Below is a small trained network, with its code and all its weights. Each question gives an input and a target symbol and asks what happens when units are switched off, that is, made to give their printed mean instead of their output.

import numpy as np


def w(rows, s, z=0):
    codes = np.array(rows[::2]) - 128.0
    scale = np.full(codes.shape[1], s)
    scale[-1] = z or s
    return codes * scale


def f(y):
    return y / 2 * (1 + np.tanh(0.7978845608 * (y + 0.044715 * y**3)))


def softmax(a):
    e = np.exp(a - a.max(-1, keepdims=True))
    return e / e.sum(-1, keepdims=True)


def log_softmax(a):
    a = a - a.max(-1, keepdims=True)
    return a - np.log(np.exp(a).sum(-1, keepdims=True))


def net(x, mask):
    ids = ['ΛΞΦαβγδεμτ'.index(c) for c in x.split()]
    T = len(ids)
    res = E[ids] + P[:T]
    q, k, v = (res @ M[0].T for M in (Q, K, V))
    z = softmax(np.where(np.tri(T) > 0, q @ k.T / 3**0.5, -1e9)) @ v
    res = res + np.where(mask[0], z, O[0][:, -1]) @ O[0][:, :-1]
    y = f(res @ A[0][:, :-1].T + A[0][:, -1])
    res = res + np.where(mask[1:25], y, B[0][:, -1]) @ B[0][:, :-1]
    return log_softmax(res[-1] @ U[:, :-1].T + U[:, -1])


Q, K, V, O, A, B = {}, {}, {}, {}, {}, {}
E = w([
[124,125,149,150,134],'Λ',
[124,116,136,137,167],'Ξ',
[117,125,120,128,136],'Φ',
[136,117,156,101,143],'α',
[132,110,170,53,123],'β',
[120,129,178,71,88],'γ',
[74,105,123,126,92],'δ',
[117,129,128,151,5],'ε',
[204,119,164,181,76],'μ',
[171,91,88,119,89],'τ',
],0.022)
P = w([
[174,85,146,68,135],'0',
[107,232,120,108,132],'1',
[88,73,219,108,79],'2',
[166,80,116,96,82],'3',
[109,202,109,134,134],'4',
[78,63,226,148,88],'5',
[148,71,116,129,92],'6',
[112,181,93,147,133],'7',
[90,76,238,149,78],'8',
[132,72,114,157,90],'9',
[112,158,77,157,135],'10',
[107,86,251,147,78],'11',
],0.017)
Q[0] = w([
[137,63,120,116,88],'head 1',
[201,221,11,111,108],'head 1',
[62,143,227,168,90],'head 1',
],0.013)
K[0] = w([
[195,64,88,121,152],'head 1',
[127,170,206,37,154],'head 1',
[91,114,63,244,164],'head 1',
],0.011)
V[0] = w([
[104,167,254,166,120],'head 1',
[76,98,105,116,209],'head 1',
[24,107,111,113,90],'head 1',
],0.0099)
O[0] = w([
[148,210,239,158,144,123],'head 1',
[5,31,145,183,208,1],'head 1',
[3,167,135,50,146,193],'head 1',
],0.0071,0.004)
A[0] = w([
[133,150,117,74,179,206],'neuron 1',
[158,114,43,89,133,142],'neuron 2',
[138,197,50,153,251,2],'neuron 3',
[70,108,113,76,197,158],'neuron 4',
[168,74,166,143,190,100],'neuron 5',
[69,101,122,74,110,169],'neuron 6',
[124,113,124,153,69,129],'neuron 7',
[183,158,138,170,227,123],'neuron 8',
[136,186,88,167,121,243],'neuron 9',
[154,78,108,98,114,130],'neuron 10',
[71,104,187,115,172,94],'neuron 11',
[147,125,188,120,145,41],'neuron 12',
[94,197,97,224,119,49],'neuron 13',
[155,157,105,197,135,101],'neuron 14',
[150,52,94,148,123,145],'neuron 15',
[126,138,162,170,73,106],'neuron 16',
[127,194,97,126,105,132],'neuron 17',
[160,89,125,91,82,96],'neuron 18',
[151,212,43,120,197,150],'neuron 19',
[172,74,131,108,93,119],'neuron 20',
[193,138,144,153,121,145],'neuron 21',
[81,170,88,107,133,112],'neuron 22',
[116,159,88,68,126,89],'neuron 23',
[179,95,167,150,116,131],'neuron 24',
],0.014,0.0079)
B[0] = w([
[124,128,156,121,72,178],'neuron 1',
[136,100,150,116,74,177],'neuron 2',
[104,209,49,130,5,144],'neuron 3',
[144,141,196,143,144,174],'neuron 4',
[117,144,79,85,112,145],'neuron 5',
[159,139,125,144,137,253],'neuron 6',
[132,145,154,112,143,227],'neuron 7',
[107,149,154,198,141,152],'neuron 8',
[115,61,133,134,132,210],'neuron 9',
[131,124,114,145,154,207],'neuron 10',
[157,107,70,153,118,182],'neuron 11',
[104,79,109,116,134,139],'neuron 12',
[178,174,91,127,175,157],'neuron 13',
[154,119,117,85,101,137],'neuron 14',
[150,181,133,104,141,206],'neuron 15',
[153,131,130,100,141,214],'neuron 16',
[127,96,92,151,116,185],'neuron 17',
[113,117,126,142,157,247],'neuron 18',
[119,138,152,61,186,174],'neuron 19',
[107,131,114,145,151,255],'neuron 20',
[100,122,142,147,119,189],'neuron 21',
[104,78,85,118,151,162],'neuron 22',
[139,128,126,156,87,153],'neuron 23',
[101,138,111,123,127,209],'neuron 24',
],0.017,0.0086)
U = w([
[83,185,98,175,94,255],'Λ',
[150,183,137,121,247,153],'Ξ',
[195,194,170,54,98,144],'Φ',
[96,152,82,73,140,139],'α',
[145,69,136,71,154,64],'β',
[45,102,191,136,136,142],'γ',
[198,125,166,200,117,181],'δ',
[101,121,107,176,25,117],'ε',
[65,67,88,201,146,45],'μ',
[201,142,57,114,106,33],'τ',
],0.014,0.0036)

Each question gives the input, a string of symbols that net reads in full, and the target symbol t.
The units are the heads (3 rows each of Q, K, V and O) and the neurons (one row each of A and B). Each row of codes is followed by its name. A weight is (code - 128) times the scale printed after its matrix; where a second scale follows, it is the last column's (O, A, B and U).
mask holds one flag per unit, heads first, then neurons. A switched-off unit (its flag False) gives its mean, the last column of its rows in O or B, instead of its output. The means were averaged over made-up inputs and are rounded, as every weight is.
A unit's drop is (log p(t) with every unit on - log p(t) with that unit switched off) / (log p(t) with every unit on - log p(t) with every unit switched off).
The circuit of an input: a set's keep is (log p(t) with only the set's units on - log p(t) with every unit switched off) / (log p(t) with every unit on - log p(t) with every unit switched off). Starting from the 12 units with the biggest drops (on a tie, the unit counted first), units are removed one at a time, each time the one whose removal leaves the highest keep (on an exact tie, the one counted first), for as long as the keep stays at least 0.8.
units of the circuit, in order: the units of the circuit, biggest drop first
most important unit: the unit with the biggest drop
k most important neurons: the k neurons with the biggest drops, biggest first
drop when u is switched off: that unit's drop, to one decimal
input τ ε ε δ, target τ: 4 most important neurons -> (neuron 2; neuron 15; neuron 4; neuron 10)
input τ ε Λ ε Ξ ε Ξ Ξ, target Λ: 3 most important neurons -> (neuron 3; neuron 8; neuron 19)
input Ξ Φ τ τ ε τ ε τ δ β, target τ: units of the circuit, in order -> (head 1)
input β δ α, target δ: 2 most important neurons -> (neuron 11; neuron 4)
input δ τ τ δ α δ Φ, target δ: units of the circuit, in order -> (neuron 19; neuron 5; neuron 22)
input τ Ξ τ Φ Φ δ Ξ δ α, target δ: 4 most important neurons -> (neuron 11; neuron 4; neuron 6; neuron 22)
input β α Φ β β Ξ, target μ: units of the circuit, in order -> (neuron 11; head 1)
input β Φ Φ Ξ δ δ δ Φ, target α: units of the circuit, in order -> (neuron 19; neuron 3; neuron 6)
input μ δ γ μ, target μ: units of the circuit, in order -> (neuron 21; neuron 20; neuron 18)
input α ε ε β δ, target μ: units of the circuit, in order -> (neuron 22; neuron 9)
input γ δ α Ξ β β δ ε μ Φ δ ε, target Φ: 2 most important neurons -> (neuron 16; neuron 7)
input β Λ γ, target β: 3 most important neurons -> (neuron 12; neuron 11; neuron 16)
input δ δ Ξ Λ δ Λ, target δ: 3 most important neurons -> (neuron 11; neuron 4; neuron 6)
input τ δ δ α, target τ: units of the circuit, in order -> (head 1)
input β δ α ε τ, target β: 2 most important neurons -> (neuron 19; neuron 9)
input Λ τ δ α Ξ, target Λ: 2 most important neurons -> (neuron 3; neuron 8)
input α δ β, target δ: units of the circuit, in order -> (neuron 11; head 1; neuron 4; neuron 6)
input γ ε μ, target γ: 2 most important neurons -> (neuron 21; neuron 12)
input β τ β Φ μ μ β ε ε μ τ, target β: 2 most important neurons -> (neuron 9; neuron 19)
input μ Ξ Λ β, target μ: most important unit -> head 1
input γ Ξ Φ Λ Φ Ξ Ξ τ τ, target Ξ: drop when neuron 15 is switched off -> 0.3
input Φ α τ β ε δ, target Φ: drop when head 1 is switched off -> 0.3
